Small tables with named rows and columns. After each table, cells are looked up by row and column.

Zokibi
         Desinim  Nepakan  Suvane  Faru
Raloro       156       86     167   171
Kamugip      136      175      64   131
Tileto       158       70     144   175
Debali       155       72      92   170
Gunik        142      170     135   142
Kigid        146      132      96   150
Voluzi       156       57      74   172
Mol          141      167     103   139
Bibisu       130      221      78   118
Vin          136      238     221   127
Ked          139      189     120   134
Nesep        136      213     149   129

Suvane of Kigid = 96
Suvane of Bibisu = 78
Suvane of Nesep = 149
Desinim of Gunik = 142
Suvane of Vin = 221
Nepakan of Tileto = 70
Suvane of Raloro = 167
Nepakan of Raloro = 86
Suvane of Debali = 92
Suvane of Voluzi = 74
Nepakan of Kigid = 132
Desinim of Ked = 139

Pek =
fields: Lizo, Zodeka, Ger, Gadi, Zokosad, Bak, Falate, Kun
Gop: [109, 145, 141, 139, 127, 100, 109, 144]
Likonab: [102, 140, 143, 142, 126, 97, 105, 149]
Fezeza: [117, 126, 130, 126, 117, 113, 122, 129]
Lere: [44, 176, 186, 190, 202, 59, 46, 182]
Lim: [183, 65, 59, 52, 68, 176, 184, 52]
Vad: [114, 142, 135, 140, 122, 103, 112, 135]
Zos: [173, 69, 72, 74, 74, 173, 163, 75]
Lugoze: [83, 155, 165, 161, 143, 80, 88, 162]
Dosunil: [98, 154, 154, 153, 137, 85, 92, 160]

Lugoze, Ger: 165
Vad, Zodeka: 142
Vad, Zokosad: 122
Likonab, Gadi: 142
Gop, Ger: 141
Lere, Zokosad: 202
Dosunil, Bak: 85
Likonab, Zodeka: 140
Likonab, Ger: 143
Lugoze, Bak: 80
Lere, Ger: 186

Table Ven
,Mirumov,Baneke,Moreze,Der,Nepo,Duvizir
Vukov,46,26,43,43,40,27
Pubun,17,27,25,24,33,77
Vume,30,63,34,34,37,68
Vemifuz,29,28,32,32,36,57

Pubun, Moreze -> 25
Vemifuz, Duvizir -> 57
Vukov, Mirumov -> 46
Vume, Duvizir -> 68
Pubun, Baneke -> 27
Pubun, Nepo -> 33
Vukov, Baneke -> 26
Pubun, Duvizir -> 77
Vume, Baneke -> 63
Vemifuz, Der -> 32
Vume, Moreze -> 34
Vukov, Nepo -> 40
Pubun, Mirumov -> 17
Vume, Nepo -> 37

Table Tevu
columns: Bisot, Gubug
Von: [102, 56]
Sefe: [24, 105]
Tusi: [107, 79]
Zad: [103, 74]
Mizife: [118, 106]
Defovo: [140, 202]
Batago: [22, 95]
Mubofi: [109, 96]
Kar: [205, 143]

Gubug of Kar: 143
Gubug of Batago: 95
Bisot of Kar: 205
Bisot of Batago: 22
Gubug of Mubofi: 96
Bisot of Von: 102
Gubug of Mizife: 106
Gubug of Zad: 74
Gubug of Tusi: 79
Gubug of Von: 56
Bisot of Mubofi: 109
Bisot of Zad: 103
Bisot of Defovo: 140
Bisot of Tusi: 107
Which row has the largest Bisot? Kar

Zeg:
fields: Ludeli, Nitus, Bunaf, Paket
Laz: [26.93, 25.49, 55.19, 31.71]
Safel: [38.71, 40.24, 26.32, 27.09]
Kiv: [52.68, 47.49, 22.92, 22.20]
Dagukid: [25.73, 30.58, 24.72, 46.29]
Lon: [75.38, 66.15, 1.52, 7.55]

Bunaf of Safel is 26.32
Ludeli of Lon is 75.38
Nitus of Dagukid is 30.58
Ludeli of Dagukid is 25.73
Nitus of Safel is 40.24
Paket of Kiv is 22.20
Bunaf of Kiv is 22.92
Ludeli of Safel is 38.71
Paket of Safel is 27.09

Safus:
         Bap  Tasel  Loko  Kedeka  Fifu  Pitimi  Kevu
Veg      121    130   169     100   126     158   116
Vusotur   99    122   197      41   111     200    87
Fasuk    165    145    74     131   160     149   180
Saribov  158    143   119     193   153      93   165
Sabu     113    127   192     109   120     147   104
Kef      164    145   107     205   158      86   174
Nis      187    154    60     224   176      78   208
Nunuko   134    135   150     126   136     141   134

Kef, Loko -> 107
Veg, Tasel -> 130
Vusotur, Kedeka -> 41
Saribov, Kevu -> 165
Nis, Fifu -> 176
Sabu, Tasel -> 127
Kef, Pitimi -> 86
Fasuk, Pitimi -> 149
Veg, Kedeka -> 100
Nunuko, Kevu -> 134
Saribov, Loko -> 119
Veg, Loko -> 169
Fasuk, Fifu -> 160
Nunuko, Fifu -> 136
Fasuk, Bap -> 165
Veg, Bap -> 121
Nunuko, Loko -> 150

Sope =
|  | Mab | Bopesep | Buveto | Punap | Tevuz | Larob | Lub | Zilipeb | Kuzole | Bitaz |
|---|---|---|---|---|---|---|---|---|---|---|
| Bisu | 19063 | 13701 | -7437 | 16029 | 10894 | 19620 | -3918 | -40415 | 31449 | 31696 |
| Geg | 15971 | 768 | 3813 | 6434 | -7343 | 26077 | -16313 | -29187 | 44419 | 34188 |
| Sop | 2054 | -25878 | -13417 | -21614 | -20364 | -10726 | -25262 | 85219 | -4903 | -16715 |
| Ponepe | 7295 | 20449 | -10797 | 19082 | 21340 | 7201 | 11713 | -66688 | 6269 | 17011 |
| Gutuk | 25755 | 13040 | -21590 | 16018 | 16576 | 16261 | -6516 | -7446 | 24466 | 24770 |
| Sadele | 16926 | 17825 | -35194 | 17044 | 29748 | -3720 | 7537 | -5293 | -7705 | 2235 |
| Nul | 15052 | 15638 | -6394 | 17268 | 12469 | 19338 | -234 | -55437 | 26638 | 28107 |

What is the Zilipeb of Sadele in Sope?
-5293
What is the Punap of Nul in Sope?
17268
What is the Larob of Ponepe in Sope?
7201
What is the Mab of Ponepe in Sope?
7295
What is the Punap of Gutuk in Sope?
16018
What is the Tevuz of Sop in Sope?
-20364
What is the Lub of Bisu in Sope?
-3918

Gosavuv =
         Kefifi  Tipa  Tunel  Loz  Varedon
Zore        100   161    138  139       65
Bev         215    49    139  100      107
Fatu        111    59    137   78      177
Fakom       166   164     98  196      178
Kubobif     136   169     74   79      118
Paf          94   146    160  166      124
Dalaf        98    92     79  136      177
Deposik     111    87    187  133      131
Tenalu      182   170    164   99      162

What is the Loz of Bev in Gosavuv?
100
What is the Loz of Zore in Gosavuv?
139
What is the Tipa of Zore in Gosavuv?
161
What is the Varedon of Zore in Gosavuv?
65
What is the Varedon of Kubobif in Gosavuv?
118
What is the Varedon of Fakom in Gosavuv?
178
What is the Loz of Dalaf in Gosavuv?
136
What is the Tipa of Dalaf in Gosavuv?
92
What is the Kefifi of Bev in Gosavuv?
215
What is the Tunel of Zore in Gosavuv?
138
What is the Varedon of Deposik in Gosavuv?
131

Gim
|  | Lat | Pezu | Gab | Demegi | Bure |
|---|---|---|---|---|---|
| Duret | -33116 | 76748 | -7401 | -1428 | -2475 |
| Katego | -38294 | 65382 | -4957 | 4527 | 3084 |
| Supav | -15764 | 29794 | -12926 | -13082 | -13234 |
| Gimop | -58621 | -3596 | 5236 | 28547 | 25667 |
| Pobosel | -39433 | 32440 | -3701 | 8001 | 6420 |
| Balope | 45500 | -4959 | -36348 | -65890 | -62386 |
| Finavuk | -39866 | 75832 | -4614 | 4888 | 3409 |
| Sadugo | -75799 | 35273 | 10744 | 40883 | 37058 |

Supav, Lat => -15764
Supav, Bure => -13234
Finavuk, Demegi => 4888
Pobosel, Pezu => 32440
Pobosel, Demegi => 8001
Finavuk, Gab => -4614
Gimop, Gab => 5236
Katego, Lat => -38294
Pobosel, Bure => 6420
Katego, Demegi => 4527
Gimop, Demegi => 28547
Gimop, Pezu => -3596
Finavuk, Pezu => 75832
Duret, Bure => -2475
Katego, Pezu => 65382
Balope, Lat => 45500
Balope, Demegi => -65890
Row with the largest Lat: Balope

